Here is a tiny trained network, its code and every weight. The questions are about switching its units off for an input and a class, where a switched-off unit gives its printed mean instead of its output.

import numpy as np


def w(rows, s, z=0):
    codes = np.array(rows[::2]) - 128.0
    scale = np.full(codes.shape[1], s)
    scale[-1] = z or s
    return codes * scale


def f(y):
    return y / 2 * (1 + np.tanh(0.7978845608 * (y + 0.044715 * y**3)))


def log_softmax(a):
    a = a - a.max(-1, keepdims=True)
    return a - np.log(np.exp(a).sum(-1, keepdims=True))


def net(x, mask):
    res = np.array(x, float).reshape(1, 3) / 4 @ E
    y = f(res @ A[0][:, :-1].T + A[0][:, -1])
    res = res + np.where(mask, y, B[0][:, -1]) @ B[0][:, :-1]
    return log_softmax(res[-1] @ U[:, :-1].T + U[:, -1])


A, B = {}, {}
E = w([
[155,79,59,91,75,2,198,100,220,174,151],'x0',
[158,219,109,43,47,145,176,122,103,59,184],'x1',
[225,161,73,179,61,107,102,154,88,142,63],'x2',
],0.0083)
A[0] = w([
[148,118,116,105,110,44,188,115,155,154,64,59],'neuron 1',
[150,128,110,121,120,76,146,74,170,170,152,1],'neuron 2',
[254,157,70,204,46,135,113,173,94,156,50,67],'neuron 3',
[90,155,154,126,154,190,100,171,98,74,106,246],'neuron 4',
[106,165,171,170,137,155,68,137,75,83,127,9],'neuron 5',
[97,109,122,135,75,44,131,162,164,166,167,87],'neuron 6',
[141,49,107,92,103,82,191,54,172,162,174,254],'neuron 7',
[113,180,105,52,71,172,173,108,136,54,186,159],'neuron 8',
[152,92,138,111,76,46,132,77,190,108,134,129],'neuron 9',
[147,183,136,71,87,104,165,106,67,58,161,24],'neuron 10',
[72,88,153,101,170,151,132,108,164,106,235,116],'neuron 11',
[53,122,166,82,161,146,180,72,151,129,164,28],'neuron 12',
[100,58,147,199,207,102,107,139,158,200,65,105],'neuron 13',
],0.0073,0.0041)
B[0] = w([
[63,131,115,169,121,163,90,148,130,82,113,184],'neuron 1',
[55,109,184,131,59,148,25,166,116,38,83,157],'neuron 2',
[141,189,223,174,135,169,170,205,227,191,40,237],'neuron 3',
[98,95,32,164,120,215,141,115,49,116,137,231],'neuron 4',
[48,89,151,125,61,170,40,114,82,36,77,171],'neuron 5',
[88,86,156,210,103,167,105,167,56,42,125,176],'neuron 6',
[141,154,65,203,117,196,125,141,54,103,155,254],'neuron 7',
[139,95,150,115,103,98,221,30,121,100,60,234],'neuron 8',
[79,112,100,176,108,178,100,145,87,106,137,201],'neuron 9',
[141,95,197,99,111,30,153,87,142,50,68,183],'neuron 10',
[171,188,204,156,203,190,161,216,230,179,42,203],'neuron 11',
[113,208,229,140,138,150,84,206,204,133,30,176],'neuron 12',
[175,57,170,102,68,2,191,19,140,82,72,244],'neuron 13',
],0.0077,0.0084)
U = w([
[45,104,94,149,93,191,82,154,20,70,145,107],'0',
[138,186,198,124,138,163,142,210,218,179,100,129],'1',
[154,74,162,87,93,33,173,2,99,85,108,96],'2',
[193,116,9,134,158,170,205,90,61,213,196,248],'3',
[142,110,84,36,136,102,105,168,101,179,188,97],'4',
[152,146,112,41,137,106,85,148,150,150,224,105],'5',
],0.009,0.012)

Each question gives the input, the list of numbers given to net, and the class t.
The units are the neurons (one row each of A and B). Each row of codes is followed by its name. A weight is (code - 128) times the scale printed after its matrix; where a second scale follows, it is the last column's (A, B and U).
mask holds one flag per neuron, in row order. A switched-off neuron (its flag False) gives its mean, the last column of its row in B, instead of its output. The means were averaged over made-up inputs and are rounded, as every weight is.
A unit's drop is (log p(t) with every unit on - log p(t) with that unit switched off) / (log p(t) with every unit on - log p(t) with every unit switched off).
The circuit of an input: a set's keep is (log p(t) with only the set's units on - log p(t) with every unit switched off) / (log p(t) with every unit on - log p(t) with every unit switched off). Starting from the 12 units with the biggest drops (on a tie, the unit counted first), units are removed one at a time, each time the one whose removal leaves the highest keep (on an exact tie, the one counted first), for as long as the keep stays at least 0.8.
circuit, biggest first: the units of the circuit, biggest drop first
unit that matters most: the unit with the biggest drop
k most important neurons: the k neurons with the biggest drops, biggest first
drop of u: that unit's drop, to one decimal
input [-4,2,-8], class 1: circuit, biggest first : neuron 11
input [1,-3,-3], class 3: circuit, biggest first : neuron 3; neuron 10; neuron 5
input [5,5,-1], class 0: 4 most important neurons : neuron 13; neuron 7; neuron 9; neuron 6
input [-2,-6,5], class 2: 2 most important neurons : neuron 13; neuron 11
input [7,5,-8], class 1: 3 most important neurons : neuron 11; neuron 12; neuron 4
input [-6,-6,-7], class 1: 3 most important neurons : neuron 11; neuron 12; neuron 7
input [-1,-8,7], class 2: 3 most important neurons : neuron 13; neuron 11; neuron 12
input [-1,-6,-4], class 2: 2 most important neurons : neuron 13; neuron 3
input [5,-5,-4], class 0: 2 most important neurons : neuron 7; neuron 8
input [5,-5,-3], class 0: 3 most important neurons : neuron 7; neuron 8; neuron 6
input [-6,8,-4], class 2: 3 most important neurons : neuron 8; neuron 10; neuron 7
input [-1,-1,2], class 3: circuit, biggest first : neuron 12; neuron 2; neuron 5
input [7,7,-5], class 0: 4 most important neurons : neuron 7; neuron 13; neuron 9; neuron 6
input [2,2,2], class 3: unit that matters most : neuron 13
input [3,3,-4], class 1: 4 most important neurons : neuron 13; neuron 4; neuron 11; neuron 12
input [-2,2,-2], class 3: 2 most important neurons : neuron 13; neuron 3
input [6,3,-6], class 0: 2 most important neurons : neuron 7; neuron 3
input [-3,-2,8], class 1: drop of neuron 7 : 0.0
input [0,-4,2], class 2: drop of neuron 7 : 0.3
input [-3,-1,2], class 3: drop of neuron 10 : 0.1
input [0,-8,1], class 2: unit that matters most : neuron 13
